Below are the code and all the weights of a small trained network. Each question names an input and a class and asks about switching units off, where a switched-off unit gives its printed mean instead of its output.

import numpy as np


def w(rows, s, z=0):
    codes = np.array(rows[::2]) - 128.0
    scale = np.full(codes.shape[1], s)
    scale[-1] = z or s
    return codes * scale


def f(y):
    return np.maximum(y, 0)


def log_softmax(a):
    a = a - a.max(-1, keepdims=True)
    return a - np.log(np.exp(a).sum(-1, keepdims=True))


def net(x, mask):
    res = np.array(x, float).reshape(1, 8) / 4 @ E
    y = f(res @ A[0][:, :-1].T + A[0][:, -1])
    res = res + np.where(mask, y, B[0][:, -1]) @ B[0][:, :-1]
    return log_softmax(res[-1] @ U[:, :-1].T + U[:, -1])


A, B = {}, {}
E = w([
[177,151,163,74,105,177,108],'x0',
[181,115,85,175,120,137,7],'x1',
[171,199,85,145,85,60,125],'x2',
[129,212,131,161,108,146,61],'x3',
[120,144,117,194,121,139,105],'x4',
[155,76,109,172,126,180,169],'x5',
[125,115,129,141,136,158,160],'x6',
[112,126,82,78,124,144,137],'x7',
],0.011)
A[0] = w([
[121,130,125,254,198,87,159,184],'N1',
[167,83,168,141,129,188,172,125],'N2',
[173,108,101,208,33,157,96,133],'N3',
[94,178,180,103,109,60,228,173],'N4',
[139,166,205,117,126,208,57,137],'N5',
[70,145,179,233,125,89,179,180],'N6',
[220,156,145,112,100,73,64,176],'N7',
[89,87,187,166,229,113,138,254],'N8',
],0.009,0.0043)
B[0] = w([
[111,76,34,127,96,181,56,228],'N1',
[97,110,126,103,171,178,173,192],'N2',
[215,150,93,254,147,157,109,231],'N3',
[178,193,70,142,135,115,98,252],'N4',
[106,189,16,37,171,103,181,237],'N5',
[171,90,24,110,85,190,92,212],'N6',
[115,158,102,153,208,82,92,255],'N7',
[88,92,66,60,129,83,101,240],'N8',
],0.0097,0.0083)
U = w([
[62,29,83,109,73,129,74,105],'0',
[72,211,73,60,148,88,174,215],'1',
[64,153,246,153,2,140,104,2],'2',
[206,178,107,159,139,83,25,188],'3',
[175,129,90,174,56,214,106,124],'4',
[104,48,182,70,141,186,228,125],'5',
[33,178,175,98,86,62,82,60],'6',
],0.0081,0.0066)

Each question gives the input, the list of numbers given to net, and the class t.
The units are the neurons (one row each of A and B). Each row of codes is followed by its name. A weight is (code - 128) times the scale printed after its matrix; where a second scale follows, it is the last column's (A, B and U).
mask holds one flag per neuron, in row order. A switched-off neuron (its flag False) gives its mean, the last column of its row in B, instead of its output. The means were averaged over made-up inputs and are rounded, as every weight is.
A unit's drop is (log p(t) with every unit on - log p(t) with that unit switched off) / (log p(t) with every unit on - log p(t) with every unit switched off).
The circuit of an input: a set's keep is (log p(t) with only the set's units on - log p(t) with every unit switched off) / (log p(t) with every unit on - log p(t) with every unit switched off). Starting from all 8 units, units are removed one at a time, each time the one whose removal leaves the highest keep (on an exact tie, the one counted first), for as long as the keep stays at least 0.8.
circuit, biggest first: the units of the circuit, biggest drop first
unit that matters most: the unit with the biggest drop
top k neurons: the k neurons with the biggest drops, biggest first
drop when u is switched off: that unit's drop, to one decimal
input [7,3,2,-7,-2,5,6,0], class 5: circuit, biggest first : [N2 N4]
input [-5,-7,7,5,3,0,5,2], class 4: unit that matters most : N6
input [-1,7,5,-5,-3,5,7,-7], class 4: circuit, biggest first : [N1 N4 N3]
input [1,-5,-2,0,-5,6,5,8], class 5: circuit, biggest first : [N5 N2]
input [-8,-5,2,-5,1,-7,-3,-7], class 0: circuit, biggest first : [N1 N6]
input [-8,7,-4,7,1,4,1,-2], class 4: top 2 neurons : [N3 N1]
input [3,6,-7,-4,-5,-5,-6,-3], class 1: circuit, biggest first : [N5 N3]
input [2,-4,-8,-4,6,8,-6,-8], class 0: top 3 neurons : [N8 N1 N6]
input [6,-6,3,-6,2,-4,-7,-1], class 3: top 2 neurons : [N4 N5]
input [-5,-1,1,-4,-1,8,4,-5], class 0: circuit, biggest first : [N8 N1]
input [-2,-7,3,5,-3,-7,7,-5], class 3: circuit, biggest first : [N4 N5]
input [-2,4,-8,6,-3,8,-3,-5], class 0: top 2 neurons : [N8 N4]
input [-6,-7,7,-6,6,2,4,1], class 4: top 2 neurons : [N4 N6]
input [4,-3,8,1,-6,-8,6,-4], class 3: circuit, biggest first : [N4]
input [-4,2,-1,-1,5,2,-6,-4], class 0: top 2 neurons : [N1 N4]
input [-6,1,4,-7,1,-5,4,-1], class 0: top 2 neurons : [N1 N3]
input [-5,5,-5,-2,8,0,-5,-5], class 0: top 3 neurons : [N8 N1 N4]
input [4,-7,7,-2,5,-6,2,-3], class 3: drop when N5 is switched off : 0.3
input [8,6,-3,-1,-7,-1,8,-5], class 1: drop when N5 is switched off : 0.4
input [8,3,-5,-3,-2,-4,-8,1], class 1: unit that matters most : N5
input [2,-8,8,6,2,-6,-3,-4], class 3: drop when N4 is switched off : 0.4
input [7,-1,0,6,-4,4,1,4], class 1: drop when N5 is switched off : 0.3
